Read these off the array that follows.
1) Which number is the fourth entry from the end, reading row by row?
2) Which number is the 3rd entry on the main diagonal?
3) Which number is the entry just right of 136?
4) Which number is the bottom-right entry?
5) Which number is the third entry from the end, reading row by row?
6) Which number is the first entry in the row that holds the smallest entry?
7) Which number is the 3rd smallest entry?
8) Which number is the largest entry in the first row?
[[144 113 123 130 105 133 132 149 121 121]
 [145 125 129 125 107 132 130 143 125 122]
 [137 117 125 129 115 133 128 143 128 126]
 [133 126 129 130 115 137 131 137 122 126]
 [132 127 131 128 118 139 129 134 131 134]
 [129 128 127 130 125 137 129 135 131 132]
 [122 129 129 130 122 133 133 131 129 135]
 [126 130 130 131 128 131 126 127 130 135]
 [122 132 127 131 130 135 129 122 130 137]
 [123 135 129 130 135 129 125 124 130 139]
 [119 133 125 128 135 128 127 120 134 138]
 [120 134 128 126 143 128 125 118 132 135]
 [115 136 128 133 142 127 128 112 134 143]
 [111 135 133 127 145 131 129 118 140 143]]
1) 129
2) 125
3) 128
4) 143
5) 118
6) 144
7) 111
8) 149

Questions about the row below.
1) Find the 3rd entry from the left.
2) Find the 1st entry from the right.
3) Find the entry just left of 111.
144  110  114  153  149  106  113  111
1) 114
2) 111
3) 113

B =
[[157 121 129 112 133 129 103 119 140]
 [151 119 126 112 133 123 103 116 143]]
Rows and columns are numbered from 0.
The entry in the bottom-right corner -> 143
The entry at row 1, column 0 -> 151
The entry in row 0 and column 2 -> 129
The entry in row 1 and column 1: 119

M =
[[131 125 119 124 116 121 116 119 113 119 117]
 [128 128 131 141 132 129 150 146 133 130 131]
 [122 124 125 119 125 124 119 118 124 126 124]
 [131 132 129 124 128 131 120 123 127 130 130]
 [129 128 126 117 124 126 107 111 122 125 124]]
Indices start at 0.
The entry at row 0, column 2: 119
The entry at row 2, column 1?
Answer: 124
The bottom-left entry?
Answer: 129
The top-right entry?
Answer: 117
The entry at row 1, column 2: 131
The bottom entry of the column that holds the smallest entry?
Answer: 107
The entry just left of the largest entry?
Answer: 129
The entry directly above the smallest entry: 120
The entry at row 1, column 1?
Answer: 128
The entry in row 0 and column 0 -> 131
The entry directly above the largest entry: 116
The entry just right of the centre entry -> 119
The entry just right of the largest entry?
Answer: 146
The entry in row 2 and column 2 is 125
The entry at row 1, column 0 -> 128
The entry directly above 127?
Answer: 124
The entry at row 2, column 0 is 122

x =
[[124 117 132 156 118 134]
 [130 123 133 130 124 140]
 [136 120 121 145 115 124]
 [125 131 139 116 151 146]
 [133 122 117 127 117 113]
 [134 118 119 129 125 120]
 [125 127 120 127 123 130]
 [128 121 140 131 126 141]
 [139 119 129 131 143 139]
 [130 129 120 140 117 127]]
Indices start at 0.
The entry at row 1, column 0 is 130
Read off the entry at row 0, column 2.
132
Read off the bottom-left entry.
130
Read off the entry in the top-left corner.
124
The entry in row 2 and column 0 is 136
Read off the entry just right of the largest entry.
118
The entry directly below the largest entry -> 130
Read off the bottom entry of the column that holds the largest entry.
140
The entry in the bottom-right corner -> 127
The entry in row 0 and column 1 is 117
The entry at row 1, column 1 is 123
The entry in row 2 and column 2: 121
The top entry of the column that holds the smallest entry: 134
Read off the top entry of the column that holds the largest entry.
156
Read off the minimum.
113
The entry directly below the smallest entry is 120
Read off the entry just left of the smallest entry.
117

Read these off the matrix that follows.
1) Report the entry in the top-left corner.
2) Report the last entry, reading row by row.
3) Report the largest entry in the last row.
4) Report the largest entry in the last column.
[[136 135 132 134 135 132 136 133 135 137]
 [157 140 129 136 139 130 136 132 131 134]
 [146 141 130 131 150 136 138 135 134 133]
 [135 137 134 138 136 136 136 133 134 136]
 [139 141 130 135 144 136 138 137 131 132]
 [144 133 133 149 137 135 136 130 132 134]
 [131 139 136 132 143 142 140 146 137 135]
 [139 133 136 141 132 132 134 132 134 134]
 [146 138 131 134 133 130 133 134 132 136]
 [133 147 131 130 145 141 143 144 134 135]
 [144 135 136 137 136 141 133 131 135 135]
 [153 134 130 136 134 131 135 129 134 135]
 [132 137 139 143 142 141 142 138 133 134]]
1) 136
2) 134
3) 143
4) 137

Read these off the array that follows. Rows and columns are numbered from 0.
1) Which number is the entry in the bottom-left corner?
2) Which number is the top entry of the column that holds the largest entry?
3) Which number is the bottom-right entry?
4) Which number is the entry in row 1 and column 1?
5) Which number is the entry just left of 156?
6) Which number is the entry at row 0, column 0?
7) Which number is the entry at row 0, column 1?
8) Which number is the entry at row 1, column 2?
array([[127, 126, 136, 156],
       [103, 125, 133, 144],
       [115, 125, 134, 148],
       [102, 135, 120, 142],
       [127, 131, 129, 126],
       [145, 137, 124, 125],
       [130, 128, 136, 132]])
1) 130
2) 156
3) 132
4) 125
5) 136
6) 127
7) 126
8) 133

Read these off the table that follows. Indices start at 0.
1) Give the bottom-right entry.
2) Give the entry at row 0, column 1.
3) Give the entry in the top-left corner.
[[148 100 107 114]
 [118 108 117 115]]
1) 115
2) 100
3) 148
